Below are the code and all the weights of a small trained network. Each question names an input and a class and asks about switching units off, where a switched-off unit gives its printed mean instead of its output.

import numpy as np


def w(rows, s, z=0):
    codes = np.array(rows[::2]) - 128.0
    scale = np.full(codes.shape[1], s)
    scale[-1] = z or s
    return codes * scale


def f(y):
    return np.maximum(y, 0)


def log_softmax(a):
    a = a - a.max(-1, keepdims=True)
    return a - np.log(np.exp(a).sum(-1, keepdims=True))


def net(x, mask):
    res = np.array(x, float).reshape(1, 7) / 4 @ E
    y = f(res @ A[0][:, :-1].T + A[0][:, -1])
    res = res + np.where(mask, y, B[0][:, -1]) @ B[0][:, :-1]
    return log_softmax(res[-1] @ U[:, :-1].T + U[:, -1])


A, B = {}, {}
E = w([
[130,58,58,1,113,145,149,189,193,156,209],'x0',
[148,120,114,125,129,133,140,120,107,128,124],'x1',
[131,120,138,113,131,130,128,119,123,126,121],'x2',
[233,170,55,91,173,92,64,137,191,127,18],'x3',
[125,138,156,114,116,115,124,122,139,146,127],'x4',
[141,127,103,109,26,47,90,128,92,3,152],'x5',
[119,125,125,129,134,125,130,139,118,123,124],'x6',
],0.01)
A[0] = w([
[90,132,102,67,131,154,153,101,112,149,250,106],'n1',
[141,46,86,63,123,94,88,178,163,135,159,35],'n2',
[61,136,187,165,48,173,158,70,59,80,199,50],'n3',
[93,58,153,69,128,183,187,172,146,198,161,123],'n4',
[115,170,169,227,189,119,136,52,73,127,126,154],'n5',
[149,126,96,71,82,162,139,187,163,111,154,90],'n6',
[142,125,130,96,33,98,99,143,94,29,178,144],'n7',
[114,186,224,254,140,170,167,102,85,126,70,86],'n8',
[118,194,147,72,131,104,85,119,116,110,114,121],'n9',
[121,117,101,102,60,90,110,108,119,63,188,34],'n10',
[171,166,158,147,115,93,59,77,115,66,81,120],'n11',
[106,97,112,106,40,68,144,135,130,39,157,44],'n12',
[157,131,62,92,170,113,83,133,193,185,76,10],'n13',
[109,130,79,144,133,102,156,146,137,125,125,111],'n14',
[124,123,89,90,162,164,124,116,176,173,152,82],'n15',
[189,171,74,106,200,150,102,146,228,173,32,128],'n16',
[157,182,100,155,151,18,84,102,123,73,76,108],'n17',
[146,113,68,55,110,117,121,172,156,130,177,187],'n18',
[122,96,119,111,57,83,111,137,101,73,148,154],'n19',
[162,95,90,61,136,114,90,156,165,122,196,44],'n20',
[155,161,109,147,104,61,55,98,81,42,81,107],'n21',
[153,184,126,149,78,123,84,116,124,42,65,101],'n22',
[149,106,107,157,150,87,146,124,121,134,151,114],'n23',
[137,155,161,159,211,156,123,141,149,170,55,54],'n24',
[81,75,126,123,143,175,189,145,141,200,191,136],'n25',
],0.008,0.012)
B[0] = w([
[153,105,161,165,111,124,133,184,127,132,117,182],'n1',
[62,211,57,123,98,126,168,70,139,81,71,164],'n2',
[96,197,55,89,130,126,121,59,144,115,63,191],'n3',
[181,120,160,177,106,132,148,167,125,91,170,207],'n4',
[87,152,83,54,154,68,98,74,81,197,171,231],'n5',
[114,169,114,79,155,84,130,88,104,145,144,167],'n6',
[99,182,96,79,126,110,112,47,111,151,110,217],'n7',
[72,60,138,60,195,48,85,105,80,186,168,226],'n8',
[125,119,124,157,121,153,129,131,143,105,115,156],'n9',
[129,45,157,86,186,110,70,156,86,195,147,159],'n10',
[163,137,129,192,86,179,151,156,168,97,116,206],'n11',
[61,60,166,87,222,58,91,110,67,204,176,172],'n12',
[116,2,180,49,218,73,66,185,87,206,201,171],'n13',
[108,141,130,118,123,125,129,143,120,123,135,133],'n14',
[170,119,171,141,143,125,118,166,139,138,160,163],'n15',
[72,167,83,59,140,72,101,45,118,166,92,254],'n16',
[152,121,128,166,94,144,176,156,177,93,118,213],'n17',
[141,63,177,129,138,123,116,159,115,152,170,221],'n18',
[110,167,63,97,107,101,147,78,122,139,99,197],'n19',
[94,210,89,114,116,140,136,36,137,103,52,162],'n20',
[178,102,169,158,70,193,187,150,165,45,111,214],'n21',
[152,132,148,188,98,155,176,164,161,73,105,195],'n22',
[143,123,126,125,136,112,109,111,129,110,118,129],'n23',
[101,188,90,151,75,139,187,96,164,75,79,182],'n24',
[199,85,203,170,132,155,105,179,159,124,143,209],'n25',
],0.0086,0.014)
U = w([
[97,2,165,104,166,95,81,129,91,161,201,167],'0',
[87,248,50,121,119,119,155,69,142,93,92,183],'1',
[196,80,203,232,94,183,196,209,179,50,148,1],'2',
],0.0094,0.00082)

Each question gives the input, the list of numbers given to net, and the class t.
The units are the neurons (one row each of A and B). Each row of codes is followed by its name. A weight is (code - 128) times the scale printed after its matrix; where a second scale follows, it is the last column's (A, B and U).
mask holds one flag per neuron, in row order. A switched-off neuron (its flag False) gives its mean, the last column of its row in B, instead of its output. The means were averaged over made-up inputs and are rounded, as every weight is.
A unit's drop is (log p(t) with every unit on - log p(t) with that unit switched off) / (log p(t) with every unit on - log p(t) with every unit switched off).
The circuit of an input: a set's keep is (log p(t) with only the set's units on - log p(t) with every unit switched off) / (log p(t) with every unit on - log p(t) with every unit switched off). Starting from the 12 units with the biggest drops (on a tie, the unit counted first), units are removed one at a time, each time the one whose removal leaves the highest keep (on an exact tie, the one counted first), for as long as the keep stays at least 0.8.
circuit, biggest first: the units of the circuit, biggest drop first
unit that matters most: the unit with the biggest drop
k most important neurons: the k neurons with the biggest drops, biggest first
drop of u: that unit's drop, to one decimal
input [4,3,3,6,5,-1,-5], class 0: 2 most important neurons	[n13 n18]
input [0,6,0,7,-2,4,-4], class 2: circuit, biggest first	[n21 n5]
input [4,8,1,6,-4,-4,3], class 0: circuit, biggest first	[n13]
input [0,-3,0,-2,-4,3,-4], class 1: 3 most important neurons	[n8 n13 n25]
input [5,5,7,2,4,6,8], class 1: 2 most important neurons	[n2 n20]
input [-3,-7,-7,0,0,-3,0], class 0: 2 most important neurons	[n8 n3]
input [-7,-1,8,-6,4,1,-3], class 1: 3 most important neurons	[n3 n18 n13]
input [8,-6,2,3,-5,8,-6], class 1: 3 most important neurons	[n2 n20 n7]
input [0,0,1,-3,0,4,-5], class 1: 2 most important neurons	[n8 n13]
input [7,3,-4,3,5,1,7], class 1: 2 most important neurons	[n2 n20]
input [1,-3,8,7,-5,-1,-6], class 0: 2 most important neurons	[n13 n3]
input [5,8,5,-4,1,0,-6], class 2: 3 most important neurons	[n8 n5 n16]
input [-8,-6,-8,1,1,5,6], class 2: 4 most important neurons	[n21 n16 n22 n11]
input [-8,-5,-8,-3,7,-6,0], class 0: circuit, biggest first	[n8]
input [0,-5,-1,-3,6,7,-8], class 1: 3 most important neurons	[n7 n3 n19]
input [5,-8,-2,8,-1,-3,6], class 0: 2 most important neurons	[n13 n18]
input [-6,4,-5,1,-2,2,-6], class 2: 2 most important neurons	[n16 n21]
input [-6,6,0,-1,-3,-3,-3], class 0: drop of n8	2.0
input [-6,6,-8,-3,-3,-4,0], class 0: drop of n8	2.6
input [-8,-7,-5,0,7,-5,-3], class 0: unit that matters most	n8
input [2,8,-5,6,-8,-7,-8], class 0: drop of n13	3.5
input [-6,-2,0,-7,8,3,4], class 1: drop of n3	4.1
